Here is a tiny trained network, its code and every weight. The questions are about switching its units off for an input and a class, where a switched-off unit gives its printed mean instead of its output.

import numpy as np


def w(rows, s, z=0):
    codes = np.array(rows[::2]) - 128.0
    scale = np.full(codes.shape[1], s)
    scale[-1] = z or s
    return codes * scale


def f(y):
    return np.maximum(y, 0)


def log_softmax(a):
    a = a - a.max(-1, keepdims=True)
    return a - np.log(np.exp(a).sum(-1, keepdims=True))


def net(x, mask):
    res = np.array(x, float).reshape(1, 7) / 4 @ E
    y = f(res @ A[0][:, :-1].T + A[0][:, -1])
    res = res + np.where(mask, y, B[0][:, -1]) @ B[0][:, :-1]
    return log_softmax(res[-1] @ U[:, :-1].T + U[:, -1])


A, B = {}, {}
E = w([
[91,76,35,204,124],'x0',
[47,150,107,79,216],'x1',
[31,145,151,121,64],'x2',
[124,127,125,121,125],'x3',
[131,128,132,146,134],'x4',
[137,132,133,140,139],'x5',
[122,254,76,129,106],'x6',
],0.01)
A[0] = w([
[169,205,97,150,115,61],'N1',
[163,88,139,135,46,93],'N2',
[169,148,162,182,111,163],'N3',
[152,125,108,68,125,102],'N4',
[167,110,62,124,113,134],'N5',
[119,148,211,60,142,62],'N6',
[180,130,159,70,133,84],'N7',
[112,58,148,112,165,57],'N8',
[134,36,189,121,128,88],'N9',
[127,129,171,86,112,47],'N10',
[124,118,54,172,149,88],'N11',
[104,126,89,77,175,96],'N12',
[161,73,151,99,144,206],'N13',
[58,143,170,173,96,113],'N14',
[153,194,248,143,148,59],'N15',
[198,135,96,127,193,254],'N16',
[109,124,112,93,152,232],'N17',
[75,98,95,177,123,60],'N18',
[162,87,121,160,184,139],'N19',
[67,80,204,134,144,188],'N20',
[55,122,137,109,236,42],'N21',
[138,174,80,120,115,65],'N22',
],0.014,0.0083)
B[0] = w([
[136,171,102,113,169,177],'N1',
[164,181,152,188,131,196],'N2',
[137,128,143,183,89,195],'N3',
[122,95,133,140,122,145],'N4',
[114,95,175,144,154,175],'N5',
[114,50,78,173,150,198],'N6',
[133,43,143,140,171,179],'N7',
[190,162,71,100,137,175],'N8',
[129,210,79,134,168,211],'N9',
[109,86,126,157,150,155],'N10',
[150,36,123,81,156,180],'N11',
[174,105,169,181,126,175],'N12',
[117,164,122,91,111,226],'N13',
[49,156,159,107,140,187],'N14',
[117,50,92,122,173,197],'N15',
[26,142,169,67,40,249],'N16',
[117,140,125,165,15,206],'N17',
[125,56,109,117,191,169],'N18',
[100,155,140,104,143,194],'N19',
[107,157,92,86,98,231],'N20',
[199,209,206,254,125,205],'N21',
[217,127,131,49,207,160],'N22',
],0.0082,0.012)
U = w([
[117,152,161,135,72,254],'0',
[64,162,206,101,68,170],'1',
[231,165,217,254,102,76],'2',
[146,16,127,154,222,40],'3',
[113,163,160,115,68,161],'4',
[114,153,158,118,48,110],'5',
[191,244,72,76,202,42],'6',
],0.0085,0.0075)

Each question gives the input, the list of numbers given to net, and the class t.
The units are the neurons (one row each of A and B). Each row of codes is followed by its name. A weight is (code - 128) times the scale printed after its matrix; where a second scale follows, it is the last column's (A, B and U).
mask holds one flag per neuron, in row order. A switched-off neuron (its flag False) gives its mean, the last column of its row in B, instead of its output. The means were averaged over made-up inputs and are rounded, as every weight is.
A unit's drop is (log p(t) with every unit on - log p(t) with that unit switched off) / (log p(t) with every unit on - log p(t) with every unit switched off).
The circuit of an input: a set's keep is (log p(t) with only the set's units on - log p(t) with every unit switched off) / (log p(t) with every unit on - log p(t) with every unit switched off). Starting from the 12 units with the biggest drops (on a tie, the unit counted first), units are removed one at a time, each time the one whose removal leaves the highest keep (on an exact tie, the one counted first), for as long as the keep stays at least 0.8.
units of the circuit, in order: the units of the circuit, biggest drop first
unit that matters most: the unit with the biggest drop
top k neurons: the k neurons with the biggest drops, biggest first
drop when u is switched off: that unit's drop, to one decimal
input [5,1,-7,7,2,-4,6], class 1: units of the circuit, in order => (N16)
input [1,-6,3,2,4,4,7], class 6: top 4 neurons => (N1 N21 N22 N16)
input [-4,7,1,-4,1,4,6], class 2: units of the circuit, in order => (N21 N12)
input [7,1,-3,-3,1,7,-8], class 6: units of the circuit, in order => (N9 N8)
input [0,-7,3,4,7,2,-1], class 2: top 3 neurons => (N16 N2 N3)
input [1,7,4,-2,-7,-4,5], class 2: top 3 neurons => (N21 N16 N12)
input [2,1,2,1,4,-5,6], class 6: top 4 neurons => (N16 N22 N1 N3)
input [8,-6,3,6,-6,4,-5], class 3: top 3 neurons => (N18 N16 N21)
input [5,0,-6,-4,-1,-3,-4], class 1: top 2 neurons => (N16 N19)
input [4,1,-8,-4,-3,1,8], class 1: top 2 neurons => (N16 N9)
input [5,-8,6,-1,2,-7,-4], class 2: top 2 neurons => (N2 N16)
input [6,-3,6,1,-1,-4,-7], class 6: units of the circuit, in order => (N9 N16 N8 N20)
input [-1,-1,1,-4,0,0,-5], class 6: top 2 neurons => (N9 N16)
input [7,0,-6,4,1,2,5], class 3: units of the circuit, in order => (N11)
input [8,8,-8,7,-6,-5,-8], class 1: top 3 neurons => (N16 N19 N17)
input [5,-6,-2,-2,-5,-5,-8], class 6: units of the circuit, in order => (N9 N8 N13)
input [-3,6,4,2,6,-5,-6], class 2: top 3 neurons => (N21 N16 N12)
input [-8,0,0,-4,6,-2,2], class 3: units of the circuit, in order => (N15 N6)
input [-6,0,-7,1,0,-2,2], class 1: drop when N16 is switched off => 1.4
input [7,-1,2,4,3,3,3], class 3: drop when N15 is switched off => 0.0
input [8,-4,-5,0,5,5,7], class 3: unit that matters most => N11
input [8,-6,-4,-8,3,4,6], class 3: drop when N21 is switched off => 0.2
